Below are the code and all the weights of a small trained network. Each question names an input and a target symbol and asks about switching units off, where a switched-off unit gives its printed mean instead of its output.

import numpy as np


def w(rows, s, z=0):
    codes = np.array(rows[::2]) - 128.0
    scale = np.full(codes.shape[1], s)
    scale[-1] = z or s
    return codes * scale


def f(y):
    return y / 2 * (1 + np.tanh(0.7978845608 * (y + 0.044715 * y**3)))


def softmax(a):
    e = np.exp(a - a.max(-1, keepdims=True))
    return e / e.sum(-1, keepdims=True)


def log_softmax(a):
    a = a - a.max(-1, keepdims=True)
    return a - np.log(np.exp(a).sum(-1, keepdims=True))


def net(x, mask):
    ids = ['αγεζηθλμξστψ'.index(c) for c in x.split()]
    T = len(ids)
    res = E[ids] + P[:T]
    r = res
    for j in range(2):
        rows = slice(2 * j, 2 * j + 2)
        q, k, v = (r @ M[0][rows].T for M in (Q, K, V))
        z = softmax(np.where(np.tri(T) > 0, q @ k.T / 2**0.5, -1e9)) @ v
        o = O[0][rows]
        res = res + np.where(mask[j], z, o[:, -1]) @ o[:, :-1]
    y = f(res @ A[0][:, :-1].T + A[0][:, -1])
    res = res + np.where(mask[2:18], y, B[0][:, -1]) @ B[0][:, :-1]
    return log_softmax(res[-1] @ U[:, :-1].T + U[:, -1])


Q, K, V, O, A, B = {}, {}, {}, {}, {}, {}
E = w([
[115,174,160,150],'α',
[171,211,237,79],'γ',
[136,85,22,77],'ε',
[148,127,141,181],'ζ',
[103,176,160,131],'η',
[111,202,163,137],'θ',
[103,160,184,170],'λ',
[88,250,121,57],'μ',
[124,223,95,151],'ξ',
[86,180,183,117],'σ',
[53,117,191,213],'τ',
[171,163,17,208],'ψ',
],0.017)
P = w([
[105,169,129,3],'0',
[160,118,121,121],'1',
[109,168,153,141],'2',
[120,167,165,190],'3',
[130,145,190,238],'4',
[97,148,181,248],'5',
[101,143,166,234],'6',
[109,127,144,188],'7',
],0.0047)
Q[0] = w([
[148,29,1,75],'head 1',
[105,201,135,12],'head 1',
[114,175,226,113],'head 2',
[34,173,173,193],'head 2',
],0.0098)
K[0] = w([
[133,126,1,70],'head 1',
[53,92,10,151],'head 1',
[57,80,51,145],'head 2',
[134,233,151,243],'head 2',
],0.0079)
V[0] = w([
[214,219,153,138],'head 1',
[164,134,165,98],'head 1',
[79,156,229,63],'head 2',
[115,202,254,141],'head 2',
],0.011)
O[0] = w([
[57,110,73,6,144],'head 1',
[145,42,101,120,116],'head 1',
[183,79,101,110,163],'head 2',
[154,76,100,164,248],'head 2',
],0.013,0.011)
A[0] = w([
[157,174,213,151,73],'neuron 1',
[93,100,133,159,101],'neuron 2',
[145,119,112,122,111],'neuron 3',
[145,113,254,130,95],'neuron 4',
[99,108,151,178,81],'neuron 5',
[29,215,221,117,99],'neuron 6',
[68,127,125,17,92],'neuron 7',
[10,106,101,117,74],'neuron 8',
[177,172,108,52,101],'neuron 9',
[113,103,40,125,188],'neuron 10',
[221,188,152,92,222],'neuron 11',
[154,233,80,51,175],'neuron 12',
[135,146,123,55,131],'neuron 13',
[158,177,140,173,171],'neuron 14',
[171,125,86,114,252],'neuron 15',
[188,77,153,163,161],'neuron 16',
],0.0091,0.0047)
B[0] = w([
[86,100,95,66,175],'neuron 1',
[214,172,104,115,165],'neuron 2',
[135,165,174,40,130],'neuron 3',
[145,197,83,52,177],'neuron 4',
[200,138,110,79,188],'neuron 5',
[183,81,26,152,208],'neuron 6',
[176,149,145,159,192],'neuron 7',
[144,88,146,168,177],'neuron 8',
[136,190,152,142,142],'neuron 9',
[111,195,141,158,206],'neuron 10',
[179,73,255,101,162],'neuron 11',
[137,118,185,157,184],'neuron 12',
[152,160,173,141,146],'neuron 13',
[122,97,137,192,222],'neuron 14',
[83,152,163,99,197],'neuron 15',
[114,121,164,83,255],'neuron 16',
],0.0065,0.0075)
U = w([
[35,15,153,149,84],'α',
[162,101,106,99,122],'γ',
[166,99,94,104,58],'ε',
[170,76,176,226,182],'ζ',
[137,208,1,199,89],'η',
[198,147,164,62,118],'θ',
[188,111,41,92,31],'λ',
[128,128,109,74,236],'μ',
[53,113,176,124,119],'ξ',
[53,198,162,136,218],'σ',
[107,65,108,91,63],'τ',
[225,134,83,112,2],'ψ',
],0.0091,0.0051)

Each question gives the input, a string of symbols that net reads in full, and the target symbol t.
The units are the heads (2 rows each of Q, K, V and O) and the neurons (one row each of A and B). Each row of codes is followed by its name. A weight is (code - 128) times the scale printed after its matrix; where a second scale follows, it is the last column's (O, A, B and U).
mask holds one flag per unit, heads first, then neurons. A switched-off unit (its flag False) gives its mean, the last column of its rows in O or B, instead of its output. The means were averaged over made-up inputs and are rounded, as every weight is.
A unit's drop is (log p(t) with every unit on - log p(t) with that unit switched off) / (log p(t) with every unit on - log p(t) with every unit switched off).
The circuit of an input: a set's keep is (log p(t) with only the set's units on - log p(t) with every unit switched off) / (log p(t) with every unit on - log p(t) with every unit switched off). Starting from the 12 units with the biggest drops (on a tie, the unit counted first), units are removed one at a time, each time the one whose removal leaves the highest keep (on an exact tie, the one counted first), for as long as the keep stays at least 0.8.
circuit, biggest first: the units of the circuit, biggest drop first
k most important neurons: the k neurons with the biggest drops, biggest first
which heads matter: for each layer, one digit per head in row order, 1 if its drop is at least 0.15 and else 0, layers parted by /
drop when u is switched off: that unit's drop, to one decimal
input μ τ τ σ, target ζ: 2 most important neurons => neuron 14; neuron 11
input τ ξ θ, target ζ: which heads matter => 10
input μ λ α ψ μ, target η: 2 most important neurons => neuron 6; neuron 16
input λ θ τ ε, target ζ: which heads matter => 10
input θ ξ τ ψ ψ τ η, target η: circuit, biggest first => head 2; neuron 6; head 1
input τ η ψ θ θ, target η: which heads matter => 01
input ζ θ θ ξ, target σ: 2 most important neurons => neuron 6; neuron 10
input ψ τ λ ξ, target ζ: circuit, biggest first => head 1; neuron 11; neuron 4
input η ξ ψ α τ, target η: 3 most important neurons => neuron 6; neuron 4; neuron 11
input λ σ τ μ, target ζ: 2 most important neurons => neuron 11; neuron 4
input γ ζ τ, target α: most important neuron => neuron 8
input μ τ η, target ζ: drop when neuron 14 is switched off => 0.1
input ξ γ τ τ τ ψ, target λ: drop when head 1 is switched off => 0.7
input θ θ ε θ ζ ψ λ, target η: drop when neuron 6 is switched off => 0.9
